Below are the code and all the weights of a small trained network. Each question names an input and a class and asks about switching units off, where a switched-off unit gives its printed mean instead of its output.

import numpy as np


def w(rows, s, z=0):
    codes = np.array(rows[::2]) - 128.0
    scale = np.full(codes.shape[1], s)
    scale[-1] = z or s
    return codes * scale


def f(y):
    return np.maximum(y, 0)


def log_softmax(a):
    a = a - a.max(-1, keepdims=True)
    return a - np.log(np.exp(a).sum(-1, keepdims=True))


def net(x, mask):
    res = np.array(x, float).reshape(1, 3) / 4 @ E
    y = f(res @ A[0][:, :-1].T + A[0][:, -1])
    res = res + np.where(mask, y, B[0][:, -1]) @ B[0][:, :-1]
    return log_softmax(res[-1] @ U[:, :-1].T + U[:, -1])


A, B = {}, {}
E = w([
[51,201,64,122,93,201],'x0',
[67,15,125,133,78,169],'x1',
[98,153,213,9,2,190],'x2',
],0.0088)
A[0] = w([
[95,52,108,177,146,163,101],'n0',
[47,94,170,99,70,229,161],'n1',
[70,71,90,175,89,188,106],'n2',
[157,68,82,233,214,54,195],'n3',
[168,215,90,173,209,122,145],'n4',
[85,186,74,176,126,201,115],'n5',
[188,48,138,170,194,39,122],'n6',
[82,219,106,145,169,168,113],'n7',
[137,133,180,72,28,148,134],'n8',
[139,212,116,124,131,191,223],'n9',
[87,83,121,147,126,182,112],'n10',
[185,139,111,141,202,73,1],'n11',
[80,115,134,70,60,205,141],'n12',
[111,254,114,106,165,123,119],'n13',
[119,111,174,54,52,146,137],'n14',
[117,87,79,188,217,96,171],'n15',
[124,71,140,186,231,103,160],'n16',
[81,120,57,185,208,150,125],'n17',
[26,99,96,133,52,221,192],'n18',
[124,224,96,159,187,127,146],'n19',
[233,131,154,125,168,31,236],'n20',
[121,133,202,33,51,137,155],'n21',
[157,199,102,182,194,91,217],'n22',
[95,46,129,146,158,99,40],'n23',
[66,93,157,110,35,204,157],'n24',
],0.0094,0.0049)
B[0] = w([
[145,145,54,211,105,125,163],'n0',
[81,51,56,106,54,227,204],'n1',
[117,172,52,176,99,140,171],'n2',
[207,124,87,245,208,70,248],'n3',
[47,208,161,50,182,54,209],'n4',
[98,223,112,129,104,108,177],'n5',
[176,88,200,198,253,70,211],'n6',
[97,221,152,86,133,117,174],'n7',
[182,96,159,106,22,166,192],'n8',
[59,196,128,28,95,139,187],'n9',
[99,149,61,172,108,150,156],'n10',
[108,72,141,103,212,128,175],'n11',
[65,90,87,47,68,193,195],'n12',
[53,197,168,20,146,126,183],'n13',
[181,79,163,110,44,162,189],'n14',
[197,151,128,217,169,62,212],'n15',
[196,72,118,246,213,64,204],'n16',
[188,191,97,180,126,59,193],'n17',
[32,95,2,146,80,227,212],'n18',
[54,222,146,89,144,52,191],'n19',
[178,201,250,121,151,74,222],'n20',
[179,102,178,87,20,163,203],'n21',
[77,207,156,92,183,65,218],'n22',
[124,82,65,174,194,197,153],'n23',
[114,27,61,137,80,225,202],'n24',
],0.0083,0.015)
U = w([
[132,47,68,203,135,175,140],'0',
[2,227,176,27,159,93,20],'1',
[17,41,100,63,50,224,73],'2',
[102,182,85,183,115,90,70],'3',
[219,104,234,72,22,133,250],'4',
[213,79,205,189,229,46,161],'5',
],0.0087,0.0027)

Each question gives the input, the list of numbers given to net, and the class t.
The units are the neurons (one row each of A and B). Each row of codes is followed by its name. A weight is (code - 128) times the scale printed after its matrix; where a second scale follows, it is the last column's (A, B and U).
mask holds one flag per neuron, in row order. A switched-off neuron (its flag False) gives its mean, the last column of its row in B, instead of its output. The means were averaged over made-up inputs and are rounded, as every weight is.
A unit's drop is (log p(t) with every unit on - log p(t) with that unit switched off) / (log p(t) with every unit on - log p(t) with every unit switched off).
The circuit of an input: a set's keep is (log p(t) with only the set's units on - log p(t) with every unit switched off) / (log p(t) with every unit on - log p(t) with every unit switched off). Starting from the 12 units with the biggest drops (on a tie, the unit counted first), units are removed one at a time, each time the one whose removal leaves the highest keep (on an exact tie, the one counted first), for as long as the keep stays at least 0.8.
units of the circuit, in order: the units of the circuit, biggest drop first
k most important neurons: the k neurons with the biggest drops, biggest first
drop when u is switched off: that unit's drop, to one decimal
input [-6,-8,4], class 4: units of the circuit, in order	n21; n19; n3
input [-3,-1,5], class 4: units of the circuit, in order	n21
input [4,-5,-7], class 1: 2 most important neurons	n4; n19
input [-3,7,0], class 0: 2 most important neurons	n9; n13
input [4,5,-7], class 5: 3 most important neurons	n3; n16; n15
input [-7,8,2], class 2: 2 most important neurons	n3; n15
input [-2,-2,1], class 4: 2 most important neurons	n3; n16
input [-4,-5,2], class 1: 2 most important neurons	n3; n16
input [0,-7,-4], class 1: 2 most important neurons	n4; n19
input [-3,-1,6], class 2: drop when n6 is switched off	0.1
input [-5,-7,4], class 4: drop when n21 is switched off	0.1
input [-4,0,4], class 4: drop when n18 is switched off	0.2
input [0,-7,-2], class 1: drop when n7 is switched off	0.0
input [-3,-1,4], class 4: most important neuron	n18
